The rows lie along a hidden order. The number after each row says roughly how far along it the row is, from 0 to 10. A new part has a new order.
[33, 7, 26, 50, -4, -9, 25, 4, -15, 6, -2, -14, 10, -10, 11, -6, 76, -41]	2
[14, -7, 7, -2, 24, -16, -6, 4, -2, 3, -22, -8, 5, -5, 13, 1, 92, -29]	6
[-1, -1, -4, 14, 13, -1, -5, 7, -3, 1, -7, -11, 10, -18, -9, -15, -8, -9]	10
[-4, -7, 1, -3, 8, -11, 0, 1, 3, 2, -12, 11, 16, -5, -27, 4, 2, -9]	2
[-4, -2, 12, -1, 4, -5, 11, 2, 4, 2, -2, -3, 6, -5, -3, 1, 7, 4]	4
[23, -2, -11, 7, 9, -14, 10, -5, 7, -1, -5, -7, -1, -13, 11, -6, 106, -18]	9
[1, -1, 12, 8, 10, -14, 20, 8, 2, -7, -10, 6, 5, -5, -10, 4, 13, -29]	6
[34, -3, 13, 15, 6, -11, 9, -7, 8, -3, -21, -3, -14, -11, -7, -13, 23, -69]	4
[5, -5, 12, 4, 5, -12, 15, 1, 7, 2, -5, -3, 11, -6, -6, 1, 3, 5]	4
[34, -2, 7, 38, 2, -1, 16, 9, -8, 5, 9, -13, -17, -10, 3, -10, 34, -92]	3
[10, 0, 3, 23, -7, -27, -8, -1, 6, -11, -21, 1, 7, -4, -25, -9, -21, -25]	0
[18, -1, 0, 7, -1, -8, 7, -3, -3, -6, -7, -5, 11, -12, 4, 1, 1, 17]	10
[27, -1, -13, 13, 10, -9, 5, -11, 1, 0, -6, 11, 6, -1, -20, -3, 18, 13]	8
[12, -3, 10, 2, 2, -4, 3, -3, 2, -1, -9, 2, -4, -3, -4, -2, 13, -15]	5
[11, -9, 2, 17, 24, -11, 1, 7, 17, 4, -26, -11, -3, -24, 13, -10, -5, -73]	2
[27, -6, -9, -1, 3, -5, 13, -2, 7, -3, -5, -7, -6, -7, 6, 1, 54, -9]	8
[26, -2, 4, 13, 8, -16, 4, -6, 8, -4, -23, 1, -7, -4, -7, -3, -5, -23]	4
[58, -17, -8, 33, 6, -13, -15, -14, 4, 2, -4, -16, -5, 24, -17, -9, -25, -61]	3
[15, -1, 33, 14, -8, -13, -4, -15, 3, -2, -7, -9, 23, -8, -11, 1, 47, -18]	5
[10, -6, -3, 30, 11, -19, 1, 4, 12, -1, -26, -2, -2, -3, -4, -4, -12, -7]	2
[14, -13, 21, 7, -4, -10, 10, -12, 10, 2, -1, -13, 21, -5, -1, 8, -1, -14]	7
[9, -7, 9, 21, 12, -10, 22, 1, 5, -1, -11, -3, 4, -9, -3, -3, 2, 2]	4
[16, 1, 9, 6, 3, -13, 20, 0, 2, -8, -10, 14, 11, -14, -6, 1, 3, -8]	8
[35, -6, 19, 27, 4, -15, 11, -5, 6, -2, -5, -1, 20, 1, -17, 4, 1, 5]	5
[27, 0, 28, 41, 5, -24, 10, -14, -7, -10, -18, 4, 15, -4, -23, -14, 25, -38]	0
[19, -10, 20, 27, 6, -14, -4, 4, 3, 0, -4, -16, 32, 6, -11, 8, -4, 15]	8
[-4, 0, 15, 13, 13, -12, 32, 9, -1, -6, -9, 7, 9, -15, -8, 7, 38, -36]	7
[12, -4, 2, 20, 13, -2, 17, 2, 1, 2, -13, -3, -1, -7, 5, -6, 38, 4]	7
[21, -10, -6, 25, -2, -2, 1, 9, -2, 4, -13, -9, -6, -14, -13, -3, 16, -30]	7
[8, -2, 13, 30, 16, -3, 21, 10, -1, 4, 0, -4, 4, -5, -6, -14, 38, -36]	7
[10, -1, -6, 9, 7, -1, 1, 0, 3, 0, -4, -2, 0, -3, -19, -6, -5, -16]	8
[-4, -3, 20, 18, 18, -6, 17, 7, -6, -7, -9, -1, 5, -3, -9, 4, 25, -23]	5
[27, -15, 9, 48, -6, -15, 1, 9, 3, 3, -14, -14, -8, -31, -20, 0, 86, -82]	6
[17, -4, 20, 36, 15, -12, 15, 10, -8, 4, -11, -7, 20, 0, -8, 4, 37, 3]	6
[23, -11, -7, 13, 16, -6, 2, 8, 14, 5, -7, -13, -18, -15, -2, 1, 27, -14]	6
[28, -4, 19, 24, 5, -6, 8, -13, -1, 2, -13, -1, -5, -1, -6, -2, 56, -46]	4
[53, -9, 25, 44, 4, -11, 6, -24, -1, -3, -10, 1, -2, 13, -19, 11, 35, -20]	5
[8, -7, 18, 8, 1, -10, 9, -6, 7, -1, -8, -3, 16, -6, -4, 5, 5, -11]	5
[6, 0, -4, 5, 5, -3, 11, 1, 0, -4, -4, -5, -1, -3, -7, 4, 23, -12]	9
[3, -8, 21, 13, 3, 4, 17, -6, 2, 0, -7, -2, 5, -1, 0, 5, 37, -43]	4
[31, -7, 12, 28, -7, -2, 9, -3, -3, -2, -19, -10, -6, -10, -5, -6, 37, -20]	5
[-1, 2, 6, -2, 21, -11, 15, 10, -12, -6, -9, 1, 15, 3, -22, 15, 50, -7]	8
[7, -4, 2, 17, 12, 0, 4, 4, 2, 5, -2, 1, 6, -1, 6, -2, -17, -13]	2
[19, -7, 1, 6, 20, -6, -9, -4, 1, 0, -1, -9, 0, 3, -39, -3, 17, -30]	6
[22, -5, 1, 12, 13, -13, 1, -4, 8, -1, -21, -1, -2, -5, 1, -3, -1, -16]	4
[24, -9, 7, 35, 20, -9, 39, 1, 6, -4, -18, -1, 0, -24, -2, -4, 12, -1]	8
